Below are the code and all the weights of a small trained network. Each question names an input and a target symbol and asks about switching units off, where a switched-off unit gives its printed mean instead of its output.

import numpy as np


def w(rows, s, z=0):
    codes = np.array(rows[::2]) - 128.0
    scale = np.full(codes.shape[1], s)
    scale[-1] = z or s
    return codes * scale


def f(y):
    return np.maximum(y, 0)


def softmax(a):
    e = np.exp(a - a.max(-1, keepdims=True))
    return e / e.sum(-1, keepdims=True)


def log_softmax(a):
    a = a - a.max(-1, keepdims=True)
    return a - np.log(np.exp(a).sum(-1, keepdims=True))


def net(x, mask):
    ids = ['αβδεζηθλξπστφψω'.index(c) for c in x.split()]
    T = len(ids)
    res = E[ids] + P[:T]
    u = 0
    for l in range(3):
        q, k, v = (res @ M[l].T for M in (Q, K, V))
        z = softmax(np.where(np.tri(T) > 0, q @ k.T / 4**0.5, -1e9)) @ v
        res = res + np.where(mask[u], z, O[l][:, -1]) @ O[l][:, :-1]
        u += 1
        y = f(res @ A[l][:, :-1].T + A[l][:, -1])
        res = res + np.where(mask[u : u + 12], y, B[l][:, -1]) @ B[l][:, :-1]
        u += 12
    return log_softmax(res[-1] @ U[:, :-1].T + U[:, -1])


Q, K, V, O, A, B = {}, {}, {}, {}, {}, {}
E = w([
[157,162,3],'α',
[104,145,139],'β',
[174,107,55],'δ',
[98,133,175],'ε',
[155,132,181],'ζ',
[132,104,141],'η',
[109,105,169],'θ',
[179,146,185],'λ',
[73,113,123],'ξ',
[65,162,133],'π',
[72,157,135],'σ',
[121,130,193],'τ',
[159,113,170],'φ',
[108,116,90],'ψ',
[176,215,128],'ω',
],0.025)
P = w([
[162,2,129],'0',
[163,232,136],'1',
[156,228,132],'2',
[170,231,134],'3',
[144,220,122],'4',
[167,202,106],'5',
[184,205,101],'6',
[169,211,103],'7',
[151,205,125],'8',
],0.0074)
Q[0] = w([
[59,152,80],'L0H1',
[30,101,161],'L0H1',
[58,148,146],'L0H1',
[217,230,1],'L0H1',
],0.0073)
K[0] = w([
[172,4,203],'L0H1',
[99,104,32],'L0H1',
[153,9,143],'L0H1',
[110,254,224],'L0H1',
],0.0071)
V[0] = w([
[185,116,109],'L0H1',
[2,136,195],'L0H1',
[234,213,124],'L0H1',
[108,93,67],'L0H1',
],0.009)
O[0] = w([
[76,132,124,110],'L0H1',
[160,94,139,186],'L0H1',
[118,165,202,233],'L0H1',
[254,138,159,6],'L0H1',
],0.0083,0.0025)
A[0] = w([
[173,136,90,243],'L0N1',
[136,118,115,123],'L0N2',
[128,158,30,58],'L0N3',
[253,140,154,204],'L0N4',
[5,155,102,129],'L0N5',
[99,182,36,141],'L0N6',
[63,131,128,130],'L0N7',
[139,184,170,32],'L0N8',
[100,198,146,1],'L0N9',
[180,65,134,62],'L0N10',
[132,130,177,50],'L0N11',
[82,119,174,152],'L0N12',
],0.011,0.0059)
B[0] = w([
[42,198,186,214],'L0N1',
[123,125,122,135],'L0N2',
[137,72,184,170],'L0N3',
[86,154,176,241],'L0N4',
[151,119,160,255],'L0N5',
[152,152,254,232],'L0N6',
[179,138,148,189],'L0N7',
[125,88,26,199],'L0N8',
[144,89,81,190],'L0N9',
[98,70,39,143],'L0N10',
[102,103,139,156],'L0N11',
[119,82,165,228],'L0N12',
],0.0081,0.0055)
Q[1] = w([
[191,181,7],'L1H1',
[178,154,120],'L1H1',
[190,70,168],'L1H1',
[138,147,166],'L1H1',
],0.018)
K[1] = w([
[107,252,139],'L1H1',
[124,160,122],'L1H1',
[76,121,169],'L1H1',
[163,132,101],'L1H1',
],0.022)
V[1] = w([
[99,2,64],'L1H1',
[190,185,171],'L1H1',
[229,65,249],'L1H1',
[241,250,235],'L1H1',
],0.0074)
O[1] = w([
[181,86,111,232],'L1H1',
[117,98,99,63],'L1H1',
[117,6,186,173],'L1H1',
[81,119,102,2],'L1H1',
],0.013,0.0093)
A[1] = w([
[217,179,103,1],'L1N1',
[99,96,114,107],'L1N2',
[173,122,122,156],'L1N3',
[196,121,39,94],'L1N4',
[221,118,92,99],'L1N5',
[7,140,123,56],'L1N6',
[179,132,101,159],'L1N7',
[135,78,182,25],'L1N8',
[140,143,146,151],'L1N9',
[152,164,34,104],'L1N10',
[131,151,173,163],'L1N11',
[140,111,119,64],'L1N12',
],0.014,0.0076)
B[1] = w([
[112,169,128,212],'L1N1',
[87,210,187,143],'L1N2',
[138,123,155,206],'L1N3',
[140,179,124,151],'L1N4',
[106,186,174,223],'L1N5',
[177,235,156,190],'L1N6',
[113,131,169,185],'L1N7',
[136,173,48,247],'L1N8',
[107,92,150,191],'L1N9',
[101,97,152,139],'L1N10',
[107,27,3,251],'L1N11',
[161,236,61,130],'L1N12',
],0.0072,0.013)
Q[2] = w([
[70,209,89],'L2H1',
[165,120,60],'L2H1',
[2,165,4],'L2H1',
[35,94,215],'L2H1',
],0.0077)
K[2] = w([
[42,81,117],'L2H1',
[187,113,124],'L2H1',
[82,78,255],'L2H1',
[46,208,213],'L2H1',
],0.0065)
V[2] = w([
[248,246,100],'L2H1',
[82,92,111],'L2H1',
[134,133,35],'L2H1',
[222,109,119],'L2H1',
],0.012)
O[2] = w([
[81,226,193,253],'L2H1',
[171,81,122,66],'L2H1',
[249,157,119,60],'L2H1',
[148,65,254,138],'L2H1',
],0.0065,0.015)
A[2] = w([
[20,136,197,133],'L2N1',
[238,163,144,204],'L2N2',
[36,254,133,131],'L2N3',
[139,122,48,99],'L2N4',
[227,142,99,231],'L2N5',
[98,20,28,194],'L2N6',
[229,114,51,126],'L2N7',
[177,85,72,2],'L2N8',
[128,51,193,135],'L2N9',
[132,160,93,118],'L2N10',
[117,120,25,130],'L2N11',
[28,111,75,94],'L2N12',
],0.0093,0.0065)
B[2] = w([
[186,177,67,203],'L2N1',
[98,108,96,148],'L2N2',
[115,14,128,255],'L2N3',
[84,179,254,133],'L2N4',
[92,102,97,138],'L2N5',
[66,192,124,166],'L2N6',
[91,129,15,140],'L2N7',
[241,174,41,139],'L2N8',
[213,174,111,163],'L2N9',
[135,115,62,139],'L2N10',
[86,132,187,138],'L2N11',
[205,178,204,146],'L2N12',
],0.008,0.039)
U = w([
[150,162,83,125],'α',
[68,245,138,5],'β',
[119,255,70,86],'δ',
[183,110,76,25],'ε',
[175,226,133,58],'ζ',
[154,188,129,152],'η',
[181,6,160,22],'θ',
[78,96,227,85],'λ',
[107,136,124,246],'ξ',
[143,136,129,192],'π',
[115,129,124,96],'σ',
[127,120,125,238],'τ',
[136,168,130,195],'φ',
[133,130,127,197],'ψ',
[59,53,115,206],'ω',
],0.009,0.0031)

Each question gives the input, a string of symbols that net reads in full, and the target symbol t.
The units are the heads (4 rows each of Q, K, V and O) and the neurons (one row each of A and B). Each row of codes is followed by its name. A weight is (code - 128) times the scale printed after its matrix; where a second scale follows, it is the last column's (O, A, B and U).
mask holds one flag per unit, layer by layer, with each layer's heads first. A switched-off unit (its flag False) gives its mean, the last column of its rows in O or B, instead of its output. The means were averaged over made-up inputs and are rounded, as every weight is.
A unit's drop is (log p(t) with every unit on - log p(t) with that unit switched off) / (log p(t) with every unit on - log p(t) with every unit switched off).
The circuit of an input: a set's keep is (log p(t) with only the set's units on - log p(t) with every unit switched off) / (log p(t) with every unit on - log p(t) with every unit switched off). Starting from the 12 units with the biggest drops (on a tie, the unit counted first), units are removed one at a time, each time the one whose removal leaves the highest keep (on an exact tie, the one counted first), for as long as the keep stays at least 0.8.
circuit, biggest first: the units of the circuit, biggest drop first
unit that matters most: the unit with the biggest drop
top k neurons: the k neurons with the biggest drops, biggest first
k most important neurons of layer l: the k neurons of layer l with the biggest drops, biggest first
input α λ π λ, target ω: unit that matters most => L1N6
input λ σ θ ξ φ ξ θ δ, target β: circuit, biggest first => L1H1, L2H1, L2N6, L2N4
input ε σ ψ λ π, target θ: circuit, biggest first => L0H1, L2H1, L1H1
input ε ξ ζ β, target θ: top 3 neurons => L0N8, L0N6, L1N6
input α θ τ τ, target ω: circuit, biggest first => L2N3, L0H1, L1H1, L2H1
input η η ψ ξ ζ δ ξ ω, target ω: top 3 neurons => L2N3, L0N8, L0N9
input ζ τ ω ζ ε, target ω: circuit, biggest first => L2N3, L1N6, L2H1, L1H1
input ξ ε ξ σ, target λ: top 2 neurons => L2N3, L0N10
input η ζ ε β θ ω σ, target ω: circuit, biggest first => L2N3, L2H1, L1H1, L1N6
input ζ α ξ, target δ: 3 most important neurons of layer 1 => L1N11, L1N6, L1N5
input ε τ ε η ξ λ ξ, target θ: 3 most important neurons of layer 0 => L0N6, L0N10, L0N8
input θ θ θ ξ λ α τ ε ζ, target ζ: top 2 neurons => L2N3, L0N6
input ξ ψ α ψ θ λ ε θ, target λ: 2 most important neurons of layer 2 => L2N3, L2N9
input α α ε, target ω: circuit, biggest first => L2N3, L1H1, L0H1
input ζ π ξ ξ ζ α ψ φ, target δ: 3 most important neurons of layer 2 => L2N3, L2N6, L2N8
input ε β ξ λ, target θ: circuit, biggest first => L2H1, L1H1
input ε τ ξ ε, target θ: circuit, biggest first => L0H1, L2H1
input α ε ξ δ, target ω: circuit, biggest first => L1H1
input ε ζ θ ζ β φ η ζ, target θ: top 3 neurons => L0N6, L0N10, L2N1
input ξ τ ξ ε, target λ: top 2 neurons => L2N3, L0N10
input ξ η η, target λ: top 3 neurons => L2N3, L0N10, L0N6
input λ α ψ ξ ε, target β: 3 most important neurons of layer 0 => L0N1, L0N6, L0N12
input ζ θ θ, target δ: top 4 neurons => L2N3, L2N6, L2N8, L1N6
input ζ ζ ε ξ ξ ξ τ η, target δ: top 2 neurons => L2N3, L2N6
input ζ ζ ξ δ τ ζ τ, target δ: 2 most important neurons of layer 0 => L0N6, L0N1
input τ η λ λ, target ε: most important neuron of layer 1 => L1N6
